Table B holds the same points as the rows below, measured another way and shuffled. Each row below is followed by which row of B it is.
B (24 x 18):
[[ 11   3  13  -2 -10  15   6 -10 -17  -6  24   9  30  -2  -2  -4  -3   8]
 [  5   3   3  -7  -7  14   7   0  -8   7  18  13  11   8  -4   0  -9   8]
 [  6   3   8  -2 -14  -5   1  -7  -7  -7  -5   6  22  -1  -6  -3   5  -5]
 [  2  -5   7  -7 -10   9   9  -7 -12  -4  12  -6  14  -1  13  -5   0  14]
 [  6   9  -4  -5  -8 -10 -14   6   7  -9 -30   9   4 -16 -13   3  -1 -26]
 [ -4   0  10  13 -12   3   9   2 -10   6  10  12  21   7  10 -10  -8   5]
 [ -7  -1 -15   9  -4 -27 -18   4  19   3 -41   8 -26  -1  -4   5   8 -29]
 [  4   8   4   9 -16 -17  -7  -4  -4  -7 -22  10  21 -10   1  -6   0 -20]
 [  3   3   6   1  -7   0   2  -8  -9  -1   8  15  27  10 -21   1   7   2]
 [  1   3  -2   8  -3   6   6   4   2   5   7   3   5   1  -6  -1  -6  -1]
 [ -6  13  -1  33  -6 -17  -3  11  11   3 -23  13  15  -9 -21  -6 -11 -26]
 [  3   8  -2  12  -8  -4  -4   7   8   1  -8   8   6  -9 -16  -1 -10 -19]
 [  4  12 -13   7  -2 -10 -12  15  19   0 -28   1 -18 -22 -13   2 -13 -35]
 [  1   6   5  13  -8  -5  -1   5   5  -2  -7   1  12  -8  -7  -4 -11 -12]
 [ -5  10  16  34 -19  -6   5  -3 -17   5  -2  24  39  13   3 -13  -9  -4]
 [ -2   9   2  20  -6   3   3  11  11   7  -1   9   6  -5  -8  -5 -18 -14]
 [ -5   7  -2  17  -5  -2   1   8  10   2   0  -7   0 -12  -9  -4 -12 -11]
 [  0   4   8  16 -12 -10  -2  -9  -9  -5  -3  12  30   4 -10  -4   6  -3]
 [ -6  15  -8  33  -5  -3   3  21  11  14 -18  17  -3  -8  -6  -9 -30 -20]
 [  9  10   3  -7 -15  -5  -8   3   3  -6 -19  10   9 -16  -9   1  -7 -22]
 [  7  12   3   5 -12  -9  -6   4   6  -8 -15   1  15 -17 -16   1  -2 -20]
 [ -7  16  -9  31   3  -2   2  21  17  15 -13  17   4  -8 -21  -4 -25 -25]
 [ 10   5   4  -7  -6   4   0   3  -3  -6   8   3  15  -8 -16   1  -6  -8]
 [  7   5   7   0 -16  -6  -4 -11 -22  -6  -2  15  27   8   5  -8   7   5]]
Rows of B count from 0, top down.

[-31  16 -16   2   0   3   4  -9  11 -14  32   6 -10  24   1  23  -4] => 7
[ -7  23   1  11  30  -1   6 -10  23  -6   3   3  -5  32 -16  27   0] => 12
[-17   6 -14  14   7   2   4  -7  16   2  29   1 -14  17 -11  25  -5] => 20
[-16  36   2  -4  53 -13  15   6  21 -12   0   8   2  43  14  -6  10] => 6
[ -7  -6  -9   9 -39  22   1  -9  -2  -8  24  -6 -17 -19 -12   5  -6] => 0
[-25  11  -9   8 -25  16   4 -13  -4 -15  35   2 -16  13   2   2  -2] => 23
[  0   0   6   1 -24  19   2 -10 -11 -16  -2  -4 -17  -8 -14  -5   0] => 1
[-25  20  -6  17   5  11   2 -21  10 -14  30   1 -15  21 -20  22  -1] => 19
[  4  -2  -2 -13  -2  -4   2   7   4   3 -13  -1  -1   2  -1  25  -6] => 16
[ -7  12  -7   0   5   8   9   1  12  -9   5   1 -13  11 -13  17  -1] => 11
[ -4  -4  -4  22  -8  12   4 -11   5  -4  21  -3 -19   1 -18  14  -1] => 22
[-30  18 -31 -49 -35  14  11  24  -5 -14  -8   9   2  -6   9  11  -5] => 14
[-19   2  -8  11  -9   9   4 -10   0 -11  31   0 -17   7  -5   9  -1] => 2
[ -2   8  -7 -27  -8   5   4   9   5  -4 -23   2  -1  -2  -9  18  -5] => 15
[ -3  25  -4 -39  -9   3   6  18  -2 -14 -45   8   9  23  -8  32  -5] => 18
[-32  22 -10  23  20   4   2 -13  19  -4  26   2  -8  31 -12  16  -2] => 4
[-18   4 -21 -10  -8   7  11  16   8  -6  21   2  -8   1   9   3  -4] => 17
[ -7   5  -5 -11  -3   4   3   1  10  -9   2   1  -3   3  -5  19  -5] => 13
[ -5 -14   6   2 -28   7  -7 -17  -7  -6  13  -6  -4  -7   3   8  -8] => 3
[-11  19 -24 -27  10  -4  13  33  16  -2  -9   8  -1  20   1  24  -2] => 10
[  1  19 -14 -28   4   4  11  28   6  -5 -37   8   2  15 -13  26  -2] => 21
[-12   1 -15   9 -11  16  13  12   6  -6  22   0 -20  -5  -7  -9   2] => 8
[ 7 -1  1 -1 -7  4  5  2  0 -6 -6 -2 -7 -2 -4  4 -2] => 9
[-11  -4  -5 -33 -29   9  -1   0 -12 -14 -15   2   3 -11   5  10  -5] => 5
